Below is a small trained network, with its code and all its weights. Each question gives an input and a target symbol and asks what happens when units are switched off, that is, made to give their printed mean instead of their output.

import numpy as np


def w(rows, s, z=0):
    codes = np.array(rows[::2]) - 128.0
    scale = np.full(codes.shape[1], s)
    scale[-1] = z or s
    return codes * scale


def f(y):
    return y / 2 * (1 + np.tanh(0.7978845608 * (y + 0.044715 * y**3)))


def softmax(a):
    e = np.exp(a - a.max(-1, keepdims=True))
    return e / e.sum(-1, keepdims=True)


def log_softmax(a):
    a = a - a.max(-1, keepdims=True)
    return a - np.log(np.exp(a).sum(-1, keepdims=True))


def net(x, mask):
    ids = ['βγεηθλμστφψω'.index(c) for c in x.split()]
    T = len(ids)
    res = E[ids] + P[:T]
    r = res
    for j in range(2):
        rows = slice(2 * j, 2 * j + 2)
        q, k, v = (r @ M[0][rows].T for M in (Q, K, V))
        z = softmax(np.where(np.tri(T) > 0, q @ k.T / 2**0.5, -1e9)) @ v
        o = O[0][rows]
        res = res + np.where(mask[j], z, o[:, -1]) @ o[:, :-1]
    y = f(res @ A[0][:, :-1].T + A[0][:, -1])
    res = res + np.where(mask[2:6], y, B[0][:, -1]) @ B[0][:, :-1]
    return log_softmax(res[-1] @ U[:, :-1].T + U[:, -1])


Q, K, V, O, A, B = {}, {}, {}, {}, {}, {}
E = w([
[142,43,62,195,210,174],'β',
[170,143,83,128,116,194],'γ',
[151,86,29,83,96,43],'ε',
[141,42,84,72,67,222],'η',
[140,97,177,189,115,161],'θ',
[161,138,67,173,137,124],'λ',
[92,175,155,210,115,59],'μ',
[95,113,7,13,190,199],'σ',
[26,81,136,127,138,190],'τ',
[187,42,135,177,141,62],'φ',
[122,43,23,65,163,68],'ψ',
[101,113,53,191,55,159],'ω',
],0.019)
P = w([
[255,179,179,160,50,231],'0',
[211,114,140,184,95,186],'1',
[192,88,130,184,112,172],'2',
[166,67,106,182,114,160],'3',
[158,60,90,185,115,155],'4',
[138,59,84,180,110,162],'5',
[132,45,70,176,113,145],'6',
[127,59,70,171,100,163],'7',
[132,76,78,161,51,172],'8',
[127,74,70,173,61,182],'9',
[106,51,63,161,66,144],'10',
[105,66,67,159,35,163],'11',
[108,75,73,146,13,137],'12',
[130,81,70,155,12,140],'13',
],0.0063)
Q[0] = w([
[102,119,156,127,145,79],'H1',
[134,119,96,172,97,114],'H1',
[169,132,152,152,116,115],'H2',
[140,1,36,175,117,182],'H2',
],0.015)
K[0] = w([
[200,72,168,171,123,122],'H1',
[2,168,118,135,119,82],'H1',
[72,190,127,116,157,112],'H2',
[74,14,97,84,74,228],'H2',
],0.0097)
V[0] = w([
[136,123,73,105,129,165],'H1',
[48,153,160,189,126,31],'H1',
[153,76,195,175,70,138],'H2',
[1,105,243,78,134,204],'H2',
],0.009)
O[0] = w([
[119,191,144,127,119,41,255],'H1',
[207,153,162,213,49,154,6],'H1',
[138,182,138,73,141,222,234],'H2',
[68,130,150,114,10,161,172],'H2',
],0.012,0.0044)
A[0] = w([
[161,81,98,11,120,111,130],'N1',
[104,111,53,127,162,172,110],'N2',
[66,27,190,173,254,179,132],'N3',
[197,150,113,97,131,51,6],'N4',
],0.009,0.0027)
B[0] = w([
[195,57,182,193,161,159,242],'N1',
[96,115,28,108,118,55,255],'N2',
[254,171,203,78,48,164,234],'N3',
[8,100,226,138,201,223,155],'N4',
],0.0096,0.009)
U = w([
[95,106,127,84,70,99,190],'β',
[140,81,143,111,126,118,32],'γ',
[130,171,193,58,143,151,150],'ε',
[124,170,75,130,149,108,146],'η',
[105,204,135,93,208,139,255],'θ',
[124,87,138,98,114,1,210],'λ',
[132,126,205,99,145,138,177],'μ',
[110,119,149,177,183,153,120],'σ',
[139,63,147,97,154,167,38],'τ',
[165,85,141,195,127,131,158],'φ',
[122,148,113,74,186,129,51],'ψ',
[179,144,108,66,116,106,68],'ω',
],0.0091,0.0049)

Each question gives the input, a string of symbols that net reads in full, and the target symbol t.
The units are the heads (2 rows each of Q, K, V and O) and the neurons (one row each of A and B). Each row of codes is followed by its name. A weight is (code - 128) times the scale printed after its matrix; where a second scale follows, it is the last column's (O, A, B and U).
mask holds one flag per unit, heads first, then neurons. A switched-off unit (its flag False) gives its mean, the last column of its rows in O or B, instead of its output. The means were averaged over made-up inputs and are rounded, as every weight is.
A unit's drop is (log p(t) with every unit on - log p(t) with that unit switched off) / (log p(t) with every unit on - log p(t) with every unit switched off).
The circuit of an input: a set's keep is (log p(t) with only the set's units on - log p(t) with every unit switched off) / (log p(t) with every unit on - log p(t) with every unit switched off). Starting from all 6 units, units are removed one at a time, each time the one whose removal leaves the highest keep (on an exact tie, the one counted first), for as long as the keep stays at least 0.8.
circuit, biggest first: the units of the circuit, biggest drop first
most important unit: the unit with the biggest drop
heads that matter: for each layer, one digit per head in row order, 1 if its drop is at least 0.15 and else 0, layers parted by /
drop of u: that unit's drop, to one decimal
input λ μ β μ β β μ μ λ β λ ψ, target φ: circuit, biggest first	(H1)
input θ λ ψ β γ, target θ: circuit, biggest first	(H2; N4; H1)
input φ σ μ λ τ β σ λ θ β, target λ: circuit, biggest first	(H2; H1)
input λ ε ψ λ μ ψ, target φ: circuit, biggest first	(H1; N1)
input φ γ λ, target θ: circuit, biggest first	(H2; N4; N1)
input β ψ ψ θ λ, target θ: circuit, biggest first	(N4; H2; N1)
input λ λ λ λ ε η γ λ β, target ω: circuit, biggest first	(N3; N1)
input λ β λ σ ω, target λ: heads that matter	01
input ω τ ψ ψ, target β: heads that matter	01
input β ε γ β λ φ ε, target σ: circuit, biggest first	(N4; H2; N1)
input ω φ ψ, target τ: circuit, biggest first	(N4; N1; H2)
input β ε ψ φ φ, target μ: circuit, biggest first	(N4; N3; H2)
input λ ω ω θ ψ λ λ ω, target η: drop of H2	0.4
input μ β ψ φ τ θ ω ψ λ σ β β β, target λ: drop of N4	0.0
input σ μ γ τ λ μ, target φ: drop of H1	1.5
input ψ β ω λ φ, target μ: most important unit	H2
